Below are the code and all the weights of a small trained network. Each question names an input and a class and asks about switching units off, where a switched-off unit gives its printed mean instead of its output.

import numpy as np


def w(rows, s, z=0):
    codes = np.array(rows[::2]) - 128.0
    scale = np.full(codes.shape[1], s)
    scale[-1] = z or s
    return codes * scale


def f(y):
    return y / 2 * (1 + np.tanh(0.7978845608 * (y + 0.044715 * y**3)))


def log_softmax(a):
    a = a - a.max(-1, keepdims=True)
    return a - np.log(np.exp(a).sum(-1, keepdims=True))


def net(x, mask):
    res = np.array(x, float).reshape(1, 2) / 4 @ E
    y = f(res @ A[0][:, :-1].T + A[0][:, -1])
    res = res + np.where(mask, y, B[0][:, -1]) @ B[0][:, :-1]
    return log_softmax(res[-1] @ U[:, :-1].T + U[:, -1])


A, B = {}, {}
E = w([
[147,192,74,74,184,70,89,217,95,110,123],'x0',
[74,129,197,121,133,179,128,215,214,11,160],'x1',
],0.012)
A[0] = w([
[160,203,84,194,117,116,131,81,116,223,85,132],'N0',
[148,161,114,93,134,63,105,64,39,165,123,138],'N1',
[181,149,39,61,202,126,92,150,131,77,67,76],'N2',
[158,23,159,173,66,197,170,97,103,145,89,84],'N3',
[152,135,145,113,143,121,122,100,85,187,49,100],'N4',
[85,118,144,117,105,117,117,76,108,134,143,249],'N5',
[118,183,115,94,175,116,55,160,76,128,75,98],'N6',
[142,132,94,87,123,151,86,93,126,179,95,193],'N7',
[182,149,92,61,164,62,60,225,68,108,157,138],'N8',
[161,130,95,125,169,99,129,54,108,157,66,93],'N9',
[30,176,166,101,132,140,123,156,181,2,203,104],'N10',
[119,80,175,159,120,204,203,73,116,142,141,81],'N11',
[89,80,168,176,48,133,247,99,115,180,133,135],'N12',
],0.0096,0.017)
B[0] = w([
[168,119,143,120,144,135,96,150,142,85,143,213],'N0',
[131,86,135,108,139,169,96,146,151,114,130,219],'N1',
[120,81,152,160,149,71,166,55,43,150,136,179],'N2',
[100,103,153,190,161,92,161,62,80,177,141,187],'N3',
[152,75,97,189,163,141,145,97,141,61,113,169],'N4',
[109,216,152,57,108,124,112,193,143,144,171,250],'N5',
[78,130,153,202,144,81,167,64,80,127,140,179],'N6',
[137,131,108,73,113,155,101,188,157,110,160,207],'N7',
[95,143,189,107,140,103,147,132,88,191,181,243],'N8',
[179,8,52,188,184,116,123,74,155,55,64,178],'N9',
[177,53,104,154,164,144,65,151,146,53,133,240],'N10',
[114,110,147,174,170,78,164,46,76,134,123,179],'N11',
[120,151,155,144,147,106,136,127,93,135,183,211],'N12',
],0.016)
U = w([
[209,78,126,158,164,160,68,121,163,51,145,82],'0',
[70,154,185,164,161,82,183,62,75,175,161,102],'1',
[118,253,166,77,105,173,80,222,179,148,173,250],'2',
[104,182,84,133,88,132,168,122,131,124,94,96],'3',
[131,131,90,145,57,134,148,143,137,123,109,95],'4',
[133,144,84,137,101,170,217,141,124,107,108,99],'5',
[103,169,116,148,66,101,142,118,150,129,65,98],'6',
],0.015,0.011)

Each question gives the input, the list of numbers given to net, and the class t.
The units are the neurons (one row each of A and B). Each row of codes is followed by its name. A weight is (code - 128) times the scale printed after its matrix; where a second scale follows, it is the last column's (A, B and U).
mask holds one flag per neuron, in row order. A switched-off neuron (its flag False) gives its mean, the last column of its row in B, instead of its output. The means were averaged over made-up inputs and are rounded, as every weight is.
A unit's drop is (log p(t) with every unit on - log p(t) with that unit switched off) / (log p(t) with every unit on - log p(t) with every unit switched off).
most important unit: the unit with the biggest drop
top k neurons: the k neurons with the biggest drops, biggest first
drop when u is switched off: that unit's drop, to one decimal
input [-3,-3], class 2: most important unit -> N10
input [-2,-3], class 2: top 2 neurons -> [N10; N5]
input [1,3], class 2: top 2 neurons -> [N9; N4]
input [-4,2], class 1: top 2 neurons -> [N7; N11]
input [-1,-4], class 0: top 3 neurons -> [N9; N8; N4]
input [-6,-7], class 0: top 2 neurons -> [N9; N0]
input [4,-1], class 1: top 2 neurons -> [N6; N2]
input [3,3], class 2: top 2 neurons -> [N9; N4]
input [3,0], class 2: top 2 neurons -> [N3; N11]
input [4,3], class 1: drop when N7 is switched off -> 0.5
input [4,-8], class 0: drop when N12 is switched off -> 0.0
input [0,-5], class 0: drop when N9 is switched off -> 0.1
input [0,3], class 2: drop when N4 is switched off -> 0.2
